Below are the code and all the weights of a small trained network. Each question names an input and a target symbol and asks about switching units off, where a switched-off unit gives its printed mean instead of its output.

import numpy as np


def w(rows, s, z=0):
    codes = np.array(rows[::2]) - 128.0
    scale = np.full(codes.shape[1], s)
    scale[-1] = z or s
    return codes * scale


def f(y):
    return y / 2 * (1 + np.tanh(0.7978845608 * (y + 0.044715 * y**3)))


def softmax(a):
    e = np.exp(a - a.max(-1, keepdims=True))
    return e / e.sum(-1, keepdims=True)


def log_softmax(a):
    a = a - a.max(-1, keepdims=True)
    return a - np.log(np.exp(a).sum(-1, keepdims=True))


def net(x, mask):
    ids = ['αβδεζηθξφω'.index(c) for c in x.split()]
    T = len(ids)
    res = E[ids] + P[:T]
    u = 0
    for l in range(2):
        q, k, v = (res @ M[l].T for M in (Q, K, V))
        z = softmax(np.where(np.tri(T) > 0, q @ k.T / 2**0.5, -1e9)) @ v
        res = res + np.where(mask[u], z, O[l][:, -1]) @ O[l][:, :-1]
        u += 1
        y = f(res @ A[l][:, :-1].T + A[l][:, -1])
        res = res + np.where(mask[u : u + 12], y, B[l][:, -1]) @ B[l][:, :-1]
        u += 12
    return log_softmax(res[-1] @ U[:, :-1].T + U[:, -1])


Q, K, V, O, A, B = {}, {}, {}, {}, {}, {}
E = w([
[95,150,172,128,86],'α',
[98,67,87,82,75],'β',
[123,60,105,100,79],'δ',
[128,148,205,140,117],'ε',
[179,73,120,87,92],'ζ',
[141,154,201,98,133],'η',
[124,111,45,200,157],'θ',
[255,76,155,121,93],'ξ',
[145,120,223,189,119],'φ',
[137,176,189,43,167],'ω',
],0.016)
P = w([
[110,252,137,128,43],'0',
[131,148,132,122,78],'1',
[136,135,150,127,93],'2',
[141,113,134,114,112],'3',
[142,102,132,113,130],'4',
[148,90,132,114,142],'5',
[152,77,136,118,155],'6',
[152,64,144,121,168],'7',
[150,62,137,119,179],'8',
[153,54,137,118,190],'9',
],0.014)
Q[0] = w([
[149,86,7,160,174],'0.h1',
[50,198,184,149,196],'0.h1',
],0.015)
K[0] = w([
[114,3,170,147,198],'0.h1',
[101,145,97,141,14],'0.h1',
],0.017)
V[0] = w([
[236,107,117,255,74],'0.h1',
[17,67,73,124,46],'0.h1',
],0.0084)
O[0] = w([
[217,158,7,181,113,157],'0.h1',
[120,179,119,126,231,5],'0.h1',
],0.012,0.0024)
A[0] = w([
[170,92,166,109,30,14],'0.n1',
[182,60,104,37,200,197],'0.n2',
[139,59,203,169,183,218],'0.n3',
[77,202,168,123,162,73],'0.n4',
[113,192,55,178,138,144],'0.n5',
[115,88,37,176,179,87],'0.n6',
[60,139,97,136,22,251],'0.n7',
[221,144,122,207,128,90],'0.n8',
[214,119,152,68,63,9],'0.n9',
[101,192,141,233,100,2],'0.n10',
[141,172,38,103,63,125],'0.n11',
[39,222,110,253,91,16],'0.n12',
],0.007,0.0066)
B[0] = w([
[68,37,132,68,242,201],'0.n1',
[113,144,113,209,46,241],'0.n2',
[91,207,96,45,89,246],'0.n3',
[61,44,115,141,142,146],'0.n4',
[120,107,151,161,238,163],'0.n5',
[85,67,150,166,185,155],'0.n6',
[217,158,225,152,183,253],'0.n7',
[115,163,114,58,212,194],'0.n8',
[39,31,165,87,189,171],'0.n9',
[149,3,166,185,165,121],'0.n10',
[149,104,214,150,158,194],'0.n11',
[148,133,194,199,175,130],'0.n12',
],0.0071,0.0072)
Q[1] = w([
[197,192,163,127,144],'1.h1',
[145,4,101,163,112],'1.h1',
],0.013)
K[1] = w([
[250,146,191,128,164],'1.h1',
[100,7,55,142,127],'1.h1',
],0.013)
V[1] = w([
[41,134,144,203,254],'1.h1',
[45,115,73,24,183],'1.h1',
],0.0067)
O[1] = w([
[22,16,108,195,194,253],'1.h1',
[86,175,135,6,255,16],'1.h1',
],0.0069,0.004)
A[1] = w([
[195,190,109,174,62,44],'1.n1',
[130,74,150,147,180,52],'1.n2',
[80,135,195,98,71,121],'1.n3',
[138,227,50,149,105,254],'1.n4',
[155,130,82,214,74,147],'1.n5',
[72,254,160,105,97,140],'1.n6',
[141,138,143,153,34,139],'1.n7',
[204,143,82,172,116,144],'1.n8',
[123,136,193,154,166,94],'1.n9',
[127,162,43,166,174,88],'1.n10',
[159,154,36,214,145,99],'1.n11',
[152,87,118,70,122,121],'1.n12',
],0.0098,0.0091)
B[1] = w([
[59,112,114,16,104,176],'1.n1',
[135,197,117,105,62,186],'1.n2',
[109,153,117,152,80,247],'1.n3',
[155,194,244,172,183,170],'1.n4',
[99,162,85,117,168,229],'1.n5',
[176,86,112,122,143,201],'1.n6',
[164,139,72,158,107,217],'1.n7',
[129,133,105,73,162,192],'1.n8',
[114,109,61,102,123,174],'1.n9',
[95,153,146,116,68,162],'1.n10',
[166,60,193,74,108,196],'1.n11',
[118,153,123,151,141,184],'1.n12',
],0.011)
U = w([
[79,158,106,214,120,198],'α',
[47,142,82,117,219,136],'β',
[125,152,223,204,178,253],'δ',
[77,180,51,118,84,72],'ε',
[161,204,128,79,139,99],'ζ',
[203,97,182,153,25,93],'η',
[88,3,131,182,118,165],'θ',
[244,19,189,103,181,145],'ξ',
[172,49,51,70,119,46],'φ',
[88,69,211,62,87,96],'ω',
],0.005,0.0037)

Each question gives the input, a string of symbols that net reads in full, and the target symbol t.
The units are the heads (2 rows each of Q, K, V and O) and the neurons (one row each of A and B). Each row of codes is followed by its name. A weight is (code - 128) times the scale printed after its matrix; where a second scale follows, it is the last column's (O, A, B and U).
mask holds one flag per unit, layer by layer, with each layer's heads first. A switched-off unit (its flag False) gives its mean, the last column of its rows in O or B, instead of its output. The means were averaged over made-up inputs and are rounded, as every weight is.
A unit's drop is (log p(t) with every unit on - log p(t) with that unit switched off) / (log p(t) with every unit on - log p(t) with every unit switched off).
The circuit of an input: a set's keep is (log p(t) with only the set's units on - log p(t) with every unit switched off) / (log p(t) with every unit on - log p(t) with every unit switched off). Starting from the 12 units with the biggest drops (on a tie, the unit counted first), units are removed one at a time, each time the one whose removal leaves the highest keep (on an exact tie, the one counted first), for as long as the keep stays at least 0.8.
circuit, biggest first: the units of the circuit, biggest drop first
most important unit: the unit with the biggest drop
k most important neurons: the k neurons with the biggest drops, biggest first
k most important neurons of layer l: the k neurons of layer l with the biggest drops, biggest first
input θ δ θ ζ β α φ, target θ: most important unit -> 1.h1
input ω θ β θ ω ζ δ ω, target ω: 2 most important neurons -> [1.n7, 1.n5]
input ζ β α ζ α, target ζ: 2 most important neurons -> [1.n4, 0.n1]
input δ φ α, target δ: 3 most important neurons -> [0.n1, 0.n9, 1.n4]
input φ η η δ α δ β, target δ: 2 most important neurons -> [1.n4, 0.n1]
input ω α ε δ ξ θ ε θ ζ, target θ: circuit, biggest first -> [0.n6, 1.h1, 0.h1, 0.n5]
input ε α η ζ, target η: circuit, biggest first -> [1.h1, 0.h1, 0.n8]
input β β ε ζ, target ζ: circuit, biggest first -> [1.h1, 1.n11]
input β ξ θ, target ξ: 2 most important neurons -> [1.n11, 1.n3]
input ω ξ θ ω ζ ε ε ε ω ε, target ω: 2 most important neurons of layer 1 -> [1.n7, 1.n5]
input η β β θ δ, target θ: 2 most important neurons of layer 1 -> [1.n11, 1.n4]
input ω η θ β, target θ: 4 most important neurons of layer 0 -> [0.n7, 0.n6, 0.n5, 0.n3]
input α α θ θ ω η, target α: 2 most important neurons of layer 0 -> [0.n7, 0.n1]
input ε η ζ ξ ω ω ω ζ, target ω: circuit, biggest first -> [0.h1]
input β θ η, target β: circuit, biggest first -> [0.h1, 1.h1]
input ξ φ β β δ η β δ β φ, target ξ: circuit, biggest first -> [0.h1, 1.n11, 1.n3]
input α θ φ β η β, target η: 2 most important neurons of layer 0 -> [0.n8, 0.n7]
input α ζ ε ε ξ ξ ω, target α: 3 most important neurons -> [0.n7, 0.n1, 0.n12]
input θ ξ δ δ φ ζ φ ω, target θ: 2 most important neurons of layer 0 -> [0.n5, 0.n12]
input θ ξ θ β, target ξ: 2 most important neurons -> [0.n1, 0.n9]
input ζ δ η ε, target ζ: 3 most important neurons -> [1.n4, 0.n1, 1.n1]
input ξ θ θ, target ξ: 2 most important neurons -> [1.n11, 0.n1]
input α β ω ε α, target α: most important neuron -> [0.n7]
input η β ω α ζ, target ω: 2 most important neurons of layer 1 -> [1.n7, 1.n5]
input δ α β ω, target δ: 3 most important neurons -> [0.n1, 1.n4, 0.n9]
input δ θ δ δ η ω ω, target δ: 3 most important neurons of layer 0 -> [0.n1, 0.n9, 0.n2]
input φ ω ω α ζ β δ φ ω, target φ: 2 most important neurons of layer 0 -> [0.n1, 0.n12]
